Here is a tiny trained network, its code and every weight. The questions are about switching its units off for an input and a class, where a switched-off unit gives its printed mean instead of its output.

import numpy as np


def w(rows, s, z=0):
    codes = np.array(rows[::2]) - 128.0
    scale = np.full(codes.shape[1], s)
    scale[-1] = z or s
    return codes * scale


def f(y):
    return np.maximum(y, 0)


def log_softmax(a):
    a = a - a.max(-1, keepdims=True)
    return a - np.log(np.exp(a).sum(-1, keepdims=True))


def net(x, mask):
    res = np.array(x, float).reshape(1, 4) / 4 @ E
    y = f(res @ A[0][:, :-1].T + A[0][:, -1])
    res = res + np.where(mask, y, B[0][:, -1]) @ B[0][:, :-1]
    return log_softmax(res[-1] @ U[:, :-1].T + U[:, -1])


A, B = {}, {}
E = w([
[192,152,116,84,242,148,45],'x0',
[85,179,162,187,91,235,46],'x1',
[214,171,126,198,164,179,247],'x2',
[203,97,79,228,107,91,51],'x3',
],0.012)
A[0] = w([
[107,161,138,86,123,164,152,82],'neuron 1',
[88,211,175,194,70,211,96,26],'neuron 2',
[173,138,111,90,240,129,77,108],'neuron 3',
[120,158,171,77,161,147,137,81],'neuron 4',
[150,160,135,176,163,150,179,130],'neuron 5',
[79,102,128,160,62,115,161,120],'neuron 6',
[96,152,150,83,125,157,179,49],'neuron 7',
[119,101,127,61,84,94,53,167],'neuron 8',
[159,189,119,156,137,140,160,110],'neuron 9',
[112,160,154,88,122,129,143,116],'neuron 10',
[171,51,122,137,136,91,130,91],'neuron 11',
[121,129,143,163,100,123,170,104],'neuron 12',
[152,154,183,136,152,177,71,58],'neuron 13',
[163,115,81,209,114,94,101,83],'neuron 14',
[151,140,127,130,135,118,153,110],'neuron 15',
[129,131,135,143,30,121,152,86],'neuron 16',
[113,105,95,89,89,75,93,118],'neuron 17',
[180,126,86,159,110,89,103,107],'neuron 18',
[152,155,139,183,158,157,159,132],'neuron 19',
[59,104,128,127,133,101,73,105],'neuron 20',
[150,84,106,94,177,5,181,57],'neuron 21',
[138,151,110,102,197,161,95,72],'neuron 22',
[121,77,122,130,77,76,182,95],'neuron 23',
[123,118,118,81,142,117,51,165],'neuron 24',
[105,161,151,147,125,159,108,3],'neuron 25',
[178,129,110,123,135,128,176,121],'neuron 26',
[138,93,66,121,195,17,165,23],'neuron 27',
[186,188,83,148,148,172,171,138],'neuron 28',
[147,108,96,174,112,107,109,61],'neuron 29',
[80,105,133,99,138,124,117,121],'neuron 30',
[92,85,149,131,110,105,105,90],'neuron 31',
[153,111,97,150,151,126,100,92],'neuron 32',
[145,77,79,173,121,132,108,94],'neuron 33',
[173,97,126,155,110,127,89,74],'neuron 34',
[106,122,129,94,93,112,93,109],'neuron 35',
[114,163,174,173,127,170,85,39],'neuron 36',
[76,154,163,71,161,136,177,82],'neuron 37',
[103,108,125,133,6,105,163,89],'neuron 38',
[168,100,74,176,83,99,84,115],'neuron 39',
[140,139,102,186,85,172,77,97],'neuron 40',
],0.016,0.0053)
B[0] = w([
[96,75,139,81,160,157,206,178],'neuron 1',
[49,155,176,80,87,111,72,240],'neuron 2',
[197,255,150,216,217,18,135,225],'neuron 3',
[113,91,165,128,190,111,216,181],'neuron 4',
[150,97,66,174,83,157,115,201],'neuron 5',
[193,189,126,186,215,93,139,206],'neuron 6',
[122,81,136,94,185,131,153,192],'neuron 7',
[170,90,61,162,108,161,105,234],'neuron 8',
[160,87,74,172,99,148,107,183],'neuron 9',
[141,87,145,109,155,173,185,172],'neuron 10',
[67,141,147,72,103,125,160,185],'neuron 11',
[172,162,92,155,128,110,114,175],'neuron 12',
[104,161,177,104,99,101,114,181],'neuron 13',
[109,73,148,74,203,143,162,201],'neuron 14',
[117,111,112,146,104,145,96,155],'neuron 15',
[187,212,135,184,162,84,150,191],'neuron 16',
[151,106,85,151,72,210,96,205],'neuron 17',
[124,116,152,102,160,161,196,188],'neuron 18',
[164,76,49,157,61,155,54,193],'neuron 19',
[143,94,85,157,72,157,109,204],'neuron 20',
[31,163,164,94,68,132,60,253],'neuron 21',
[174,184,152,164,167,109,142,183],'neuron 22',
[126,182,152,151,125,101,118,207],'neuron 23',
[161,113,63,192,96,145,111,210],'neuron 24',
[89,140,137,96,103,104,110,160],'neuron 25',
[112,104,111,150,74,188,65,183],'neuron 26',
[57,153,182,84,72,108,75,233],'neuron 27',
[167,85,55,190,86,154,85,212],'neuron 28',
[122,104,132,77,170,141,172,171],'neuron 29',
[152,88,91,120,131,147,126,179],'neuron 30',
[170,106,97,155,104,143,78,177],'neuron 31',
[150,107,165,120,160,100,178,164],'neuron 32',
[131,94,153,99,175,154,177,176],'neuron 33',
[138,93,143,96,158,119,153,170],'neuron 34',
[168,105,97,135,100,143,96,184],'neuron 35',
[76,147,160,110,86,114,112,184],'neuron 36',
[110,61,167,87,173,166,188,211],'neuron 37',
[176,184,137,174,182,67,126,223],'neuron 38',
[142,62,149,112,184,159,207,206],'neuron 39',
[75,133,196,70,88,114,132,191],'neuron 40',
],0.0098,0.021)
U = w([
[172,47,45,165,81,145,75,187],'0',
[188,248,151,170,209,60,132,205],'1',
[117,19,169,48,198,132,214,101],'2',
[43,169,188,57,64,102,66,3],'3',
],0.013,0.0016)

Each question gives the input, the list of numbers given to net, and the class t.
The units are the neurons (one row each of A and B). Each row of codes is followed by its name. A weight is (code - 128) times the scale printed after its matrix; where a second scale follows, it is the last column's (A, B and U).
mask holds one flag per neuron, in row order. A switched-off neuron (its flag False) gives its mean, the last column of its row in B, instead of its output. The means were averaged over made-up inputs and are rounded, as every weight is.
A unit's drop is (log p(t) with every unit on - log p(t) with that unit switched off) / (log p(t) with every unit on - log p(t) with every unit switched off).
The circuit of an input: a set's keep is (log p(t) with only the set's units on - log p(t) with every unit switched off) / (log p(t) with every unit on - log p(t) with every unit switched off). Starting from the 12 units with the biggest drops (on a tie, the unit counted first), units are removed one at a time, each time the one whose removal leaves the highest keep (on an exact tie, the one counted first), for as long as the keep stays at least 0.8.
units of the circuit, in order: the units of the circuit, biggest drop first
unit that matters most: the unit with the biggest drop
top k neurons: the k neurons with the biggest drops, biggest first
drop when u is switched off: that unit's drop, to one decimal
input [-5,-7,5,-5], class 3: units of the circuit, in order => neuron 21
input [-5,-4,-6,-6], class 0: top 3 neurons => neuron 17; neuron 8; neuron 3
input [8,-6,-7,-3], class 1: top 2 neurons => neuron 3; neuron 22
input [-8,4,-8,-2], class 0: top 3 neurons => neuron 3; neuron 20; neuron 8
input [-5,-5,-3,4], class 1: top 3 neurons => neuron 38; neuron 6; neuron 2
input [-5,6,-3,1], class 3: top 3 neurons => neuron 2; neuron 3; neuron 40
input [2,6,-5,1], class 3: top 3 neurons => neuron 2; neuron 40; neuron 13
input [-6,5,5,-6], class 1: top 2 neurons => neuron 16; neuron 6
input [-8,-7,-5,2], class 1: top 2 neurons => neuron 38; neuron 6
input [0,8,6,7], class 3: top 3 neurons => neuron 2; neuron 40; neuron 36
input [-7,7,-7,-3], class 0: top 2 neurons => neuron 3; neuron 20
input [2,-3,0,-2], class 3: top 2 neurons => neuron 6; neuron 38
input [-3,-8,-3,-7], class 3: top 3 neurons => neuron 21; neuron 27; neuron 39
input [7,1,4,6], class 1: units of the circuit, in order => neuron 3
input [-6,-6,-3,5], class 1: top 4 neurons => neuron 38; neuron 6; neuron 16; neuron 2
input [-5,-8,1,-7], class 3: top 2 neurons => neuron 21; neuron 27
input [-4,-5,2,4], class 3: top 2 neurons => neuron 3; neuron 21
input [6,-4,1,-4], class 1: drop when neuron 3 is switched off => 4.8
input [-2,-2,-8,-3], class 0: drop when neuron 25 is switched off => 0.0
input [-5,8,6,-1], class 3: drop when neuron 2 is switched off => 2.9
input [-8,-7,3,-4], class 1: drop when neuron 38 is switched off => 0.1
input [-4,6,-2,7], class 2: unit that matters most => neuron 39
